Here is a tiny trained network, its code and every weight. The questions are about switching its units off for an input and a target symbol, where a switched-off unit gives its printed mean instead of its output.

import numpy as np


def w(rows, s, z=0):
    codes = np.array(rows[::2]) - 128.0
    scale = np.full(codes.shape[1], s)
    scale[-1] = z or s
    return codes * scale


def norm(h):
    return h / np.sqrt((h * h).mean(-1, keepdims=True) + 1e-5)


def f(y):
    return y / 2 * (1 + np.tanh(0.7978845608 * (y + 0.044715 * y**3)))


def softmax(a):
    e = np.exp(a - a.max(-1, keepdims=True))
    return e / e.sum(-1, keepdims=True)


def log_softmax(a):
    a = a - a.max(-1, keepdims=True)
    return a - np.log(np.exp(a).sum(-1, keepdims=True))


def net(x, mask):
    ids = ['ΔΛΞΠΨζηθτφ'.index(c) for c in x.split()]
    T = len(ids)
    res = E[ids] + P[:T]
    q, k, v = (norm(res) @ M[0].T for M in (Q, K, V))
    z = softmax(np.where(np.tri(T) > 0, q @ k.T / 3**0.5, -1e9)) @ v
    res = res + np.where(mask[0], z, O[0][:, -1]) @ O[0][:, :-1]
    y = f(norm(res) @ A[0][:, :-1].T + A[0][:, -1])
    res = res + np.where(mask[1:13], y, B[0][:, -1]) @ B[0][:, :-1]
    return log_softmax(norm(res)[-1] @ U[:, :-1].T + U[:, -1])


Q, K, V, O, A, B = {}, {}, {}, {}, {}, {}
E = w([
[160,170,97,164],'Δ',
[130,139,144,126],'Λ',
[111,154,147,85],'Ξ',
[109,182,80,122],'Π',
[150,150,192,164],'Ψ',
[144,129,155,133],'ζ',
[136,91,118,160],'η',
[101,124,127,107],'θ',
[133,62,221,3],'τ',
[107,118,133,44],'φ',
],0.038)
P = w([
[135,147,140,148],'0',
[129,83,113,84],'1',
[80,165,154,175],'2',
[131,150,122,150],'3',
[137,46,106,70],'4',
[46,176,180,193],'5',
[135,152,120,150],'6',
[138,47,103,72],'7',
[18,187,191,190],'8',
[134,150,120,147],'9',
[137,48,104,66],'10',
[11,187,196,194],'11',
],0.012)
Q[0] = w([
[2,62,162,148],'h1',
[70,109,113,248],'h1',
[168,187,170,130],'h1',
],0.0097)
K[0] = w([
[136,106,6,95],'h1',
[218,126,95,74],'h1',
[179,156,112,160],'h1',
],0.011)
V[0] = w([
[150,201,63,216],'h1',
[174,222,152,85],'h1',
[212,26,253,167],'h1',
],0.0054)
O[0] = w([
[143,192,121,238,41],'h1',
[200,253,127,78,251],'h1',
[178,94,187,142,149],'h1',
],0.0073,0.0013)
A[0] = w([
[84,77,74,89,50],'n1',
[121,127,171,122,139],'n2',
[115,128,65,167,149],'n3',
[232,93,159,160,6],'n4',
[163,142,208,156,86],'n5',
[120,135,80,108,155],'n6',
[147,113,119,59,118],'n7',
[203,85,60,67,77],'n8',
[172,77,175,138,36],'n9',
[166,73,4,124,130],'n10',
[115,86,146,246,138],'n11',
[93,11,190,205,91],'n12',
],0.016,0.011)
B[0] = w([
[194,92,54,115,160],'n1',
[99,103,143,134,211],'n2',
[157,71,143,141,168],'n3',
[171,15,118,167,147],'n4',
[156,132,60,58,226],'n5',
[100,98,135,123,179],'n6',
[105,112,121,205,222],'n7',
[120,142,109,18,174],'n8',
[124,84,140,156,140],'n9',
[6,102,167,99,192],'n10',
[95,117,166,199,253],'n11',
[33,91,139,87,242],'n12',
],0.015,0.0049)
U = w([
[143,142,97,232,246],'Δ',
[190,183,99,77,199],'Λ',
[73,209,213,74,1],'Ξ',
[52,194,33,187,113],'Π',
[199,98,206,157,217],'Ψ',
[206,65,112,139,234],'ζ',
[52,31,164,219,89],'η',
[106,45,8,174,139],'θ',
[147,84,241,69,106],'τ',
[134,84,103,69,87],'φ',
],0.014,0.0061)

Each question gives the input, a string of symbols that net reads in full, and the target symbol t.
The units are the heads (3 rows each of Q, K, V and O) and the neurons (one row each of A and B). Each row of codes is followed by its name. A weight is (code - 128) times the scale printed after its matrix; where a second scale follows, it is the last column's (O, A, B and U).
mask holds one flag per unit, heads first, then neurons. A switched-off unit (its flag False) gives its mean, the last column of its rows in O or B, instead of its output. The means were averaged over made-up inputs and are rounded, as every weight is.
A unit's drop is (log p(t) with every unit on - log p(t) with that unit switched off) / (log p(t) with every unit on - log p(t) with every unit switched off).
The circuit of an input: a set's keep is (log p(t) with only the set's units on - log p(t) with every unit switched off) / (log p(t) with every unit on - log p(t) with every unit switched off). Starting from the 12 units with the biggest drops (on a tie, the unit counted first), units are removed one at a time, each time the one whose removal leaves the highest keep (on an exact tie, the one counted first), for as long as the keep stays at least 0.8.
circuit, biggest first: the units of the circuit, biggest drop first
k most important neurons: the k neurons with the biggest drops, biggest first
drop when u is switched off: that unit's drop, to one decimal
input τ Λ τ Ξ Λ θ θ Ξ, target θ: circuit, biggest first -> (n7 h1 n1)
input τ θ ζ, target τ: circuit, biggest first -> (n7)
input Ξ τ θ η Λ, target θ: circuit, biggest first -> (h1 n1)
input τ φ Λ Δ Π θ θ, target θ: circuit, biggest first -> (n1 n10)
input Λ Ξ Λ φ Λ τ Λ Λ Λ Ξ Λ Ψ, target Ξ: circuit, biggest first -> (n5 n7)
input Λ τ Ξ θ Λ η θ φ Ψ ζ Ξ ζ, target Ξ: circuit, biggest first -> (n7 n5)
input τ Λ Ψ, target τ: circuit, biggest first -> (h1 n5)
input Ξ Δ Π ζ, target ζ: circuit, biggest first -> (n4 n5)
input Λ Λ Λ ζ Δ Λ Λ Ξ, target Ξ: 2 most important neurons -> (n11 n5)
input Ξ φ φ ζ Ξ Π η Ξ Λ φ φ θ, target Ξ: 3 most important neurons -> (n7 n11 n12)
input φ η Ξ Π Ξ η Ξ Ξ, target η: 2 most important neurons -> (n7 n5)
input θ θ Π Ξ Ξ θ Λ Λ, target θ: 4 most important neurons -> (n7 n1 n12 n5)
input Δ θ Ψ Ψ Ξ Π Ξ Δ Λ, target Δ: 2 most important neurons -> (n12 n10)
input Ξ Ψ Δ Ξ Λ Ψ Λ Λ Ψ, target Ξ: circuit, biggest first -> (n5)
input η Λ η φ Λ ζ Ξ Λ Λ Λ Λ Λ, target Ξ: 2 most important neurons -> (n7 n3)
input θ Λ Λ φ Ψ η Π Ξ, target η: 3 most important neurons -> (n7 n5 n6)
input Λ Ψ θ Δ Ξ ζ Δ Π θ, target Π: drop when n3 is switched off -> -0.1
input τ θ Ξ Λ θ Λ ζ Ψ, target ζ: drop when n4 is switched off -> 0.5
input τ Λ ζ, target τ: drop when n11 is switched off -> -0.1
input Δ Π η η Δ, target η: circuit, biggest first -> (n10)
